Here is a tiny trained network, its code and every weight. The questions are about switching its units off for an input and a class, where a switched-off unit gives its printed mean instead of its output.

import numpy as np


def w(rows, s, z=0):
    codes = np.array(rows[::2]) - 128.0
    scale = np.full(codes.shape[1], s)
    scale[-1] = z or s
    return codes * scale


def f(y):
    return y / 2 * (1 + np.tanh(0.7978845608 * (y + 0.044715 * y**3)))


def log_softmax(a):
    a = a - a.max(-1, keepdims=True)
    return a - np.log(np.exp(a).sum(-1, keepdims=True))


def net(x, mask):
    res = np.array(x, float).reshape(1, 6) / 4 @ E
    y = f(res @ A[0][:, :-1].T + A[0][:, -1])
    res = res + np.where(mask, y, B[0][:, -1]) @ B[0][:, :-1]
    return log_softmax(res[-1] @ U[:, :-1].T + U[:, -1])


A, B = {}, {}
E = w([
[214,177,207,15,54,88,234,159,78,189,108],'x0',
[101,136,125,124,124,136,145,124,128,135,119],'x1',
[177,148,50,136,44,193,111,214,234,110,32],'x2',
[78,176,181,139,22,173,71,122,59,51,200],'x3',
[176,195,171,67,203,202,155,90,90,1,54],'x4',
[51,125,168,131,117,129,143,111,129,153,52],'x5',
],0.0067)
A[0] = w([
[128,187,236,78,54,41,193,86,72,218,90,97],'n1',
[144,52,101,144,25,49,43,154,136,243,179,2],'n2',
[35,139,70,185,211,158,61,108,150,76,175,33],'n3',
[191,165,148,32,65,107,213,202,100,152,149,13],'n4',
[131,174,189,89,222,227,132,56,63,77,25,21],'n5',
[15,168,210,89,6,146,68,98,110,81,180,35],'n6',
[172,125,119,111,239,64,169,164,235,173,67,54],'n7',
[58,95,85,165,131,133,69,51,160,106,85,48],'n8',
[96,99,190,129,247,32,153,26,8,151,199,38],'n9',
[1,99,130,186,71,63,195,143,142,202,147,94],'n10',
[116,28,101,67,255,96,184,61,145,211,83,125],'n11',
],0.0065,0.0088)
B[0] = w([
[100,65,144,189,182,149,135,140,111,87,104,255],'n1',
[202,127,77,51,159,126,195,60,177,47,117,189],'n2',
[141,34,162,191,146,83,224,130,95,123,95,186],'n3',
[91,79,138,254,205,59,128,130,193,87,111,187],'n4',
[154,117,78,43,166,87,149,69,179,80,179,205],'n5',
[219,191,135,197,98,159,119,72,140,179,181,197],'n6',
[140,180,179,160,79,163,92,75,116,114,164,179],'n7',
[147,124,148,191,175,162,138,157,163,122,137,158],'n8',
[113,160,84,123,45,163,90,221,250,123,30,232],'n9',
[100,131,76,43,161,106,151,100,130,60,164,203],'n10',
[157,163,184,161,77,171,123,108,103,143,183,223],'n11',
],0.0095,0.0075)
U = w([
[119,39,134,216,214,121,160,127,133,98,82,58],'0',
[151,123,62,2,170,111,165,57,138,65,147,81],'1',
[107,126,120,107,147,133,119,141,125,130,132,249],'2',
[134,155,60,126,58,160,122,192,190,124,21,99],'3',
[158,187,169,166,73,151,123,58,104,146,190,77],'4',
[116,95,124,100,132,119,134,116,95,141,108,226],'5',
[71,133,95,59,172,61,68,178,18,245,88,96],'6',
],0.0088,0.017)

Each question gives the input, the list of numbers given to net, and the class t.
The units are the neurons (one row each of A and B). Each row of codes is followed by its name. A weight is (code - 128) times the scale printed after its matrix; where a second scale follows, it is the last column's (A, B and U).
mask holds one flag per neuron, in row order. A switched-off neuron (its flag False) gives its mean, the last column of its row in B, instead of its output. The means were averaged over made-up inputs and are rounded, as every weight is.
A unit's drop is (log p(t) with every unit on - log p(t) with that unit switched off) / (log p(t) with every unit on - log p(t) with every unit switched off).
The circuit of an input: a set's keep is (log p(t) with only the set's units on - log p(t) with every unit switched off) / (log p(t) with every unit on - log p(t) with every unit switched off). Starting from all 11 units, units are removed one at a time, each time the one whose removal leaves the highest keep (on an exact tie, the one counted first), for as long as the keep stays at least 0.8.
circuit, biggest first: the units of the circuit, biggest drop first
most important unit: the unit with the biggest drop
k most important neurons: the k neurons with the biggest drops, biggest first
drop of u: that unit's drop, to one decimal
input [-8,7,0,8,6,3], class 0: most important unit	n3
input [3,5,-4,-3,-6,4], class 1: 2 most important neurons	(n10, n2)
input [7,-7,-5,-4,-1,6], class 0: 2 most important neurons	(n1, n4)
input [-3,4,-6,-8,-2,7], class 4: 2 most important neurons	(n11, n7)
input [1,-2,-7,5,-8,-8], class 1: 2 most important neurons	(n2, n10)
input [-5,-7,4,7,-4,-3], class 4: 3 most important neurons	(n6, n9, n1)
input [3,-4,7,-8,-2,4], class 4: circuit, biggest first	(n7, n11)
input [6,-6,5,-7,2,-4], class 4: 2 most important neurons	(n7, n9)
input [-6,4,-2,-7,-2,4], class 4: circuit, biggest first	(n11, n7)
input [2,0,5,7,-4,-4], class 4: 2 most important neurons	(n9, n6)
input [-5,-7,6,-4,-2,-6], class 5: circuit, biggest first	(n9, n4)
input [-7,-8,-8,-1,-6,-7], class 3: 2 most important neurons	(n9, n1)
input [4,5,7,1,8,8], class 1: 2 most important neurons	(n5, n9)
input [-3,-7,-5,-8,6,2], class 4: circuit, biggest first	(n11)
input [-8,5,7,0,2,-1], class 0: 3 most important neurons	(n3, n9, n8)
input [3,7,4,-7,6,-4], class 4: 2 most important neurons	(n7, n11)
input [2,3,-7,3,-4,6], class 3: drop of n9	1.1
input [4,7,4,5,7,-3], class 1: drop of n5	1.3
input [1,2,3,6,-8,0], class 1: drop of n10	0.1
input [-6,5,-1,4,-3,-5], class 0: circuit, biggest first	(n3)
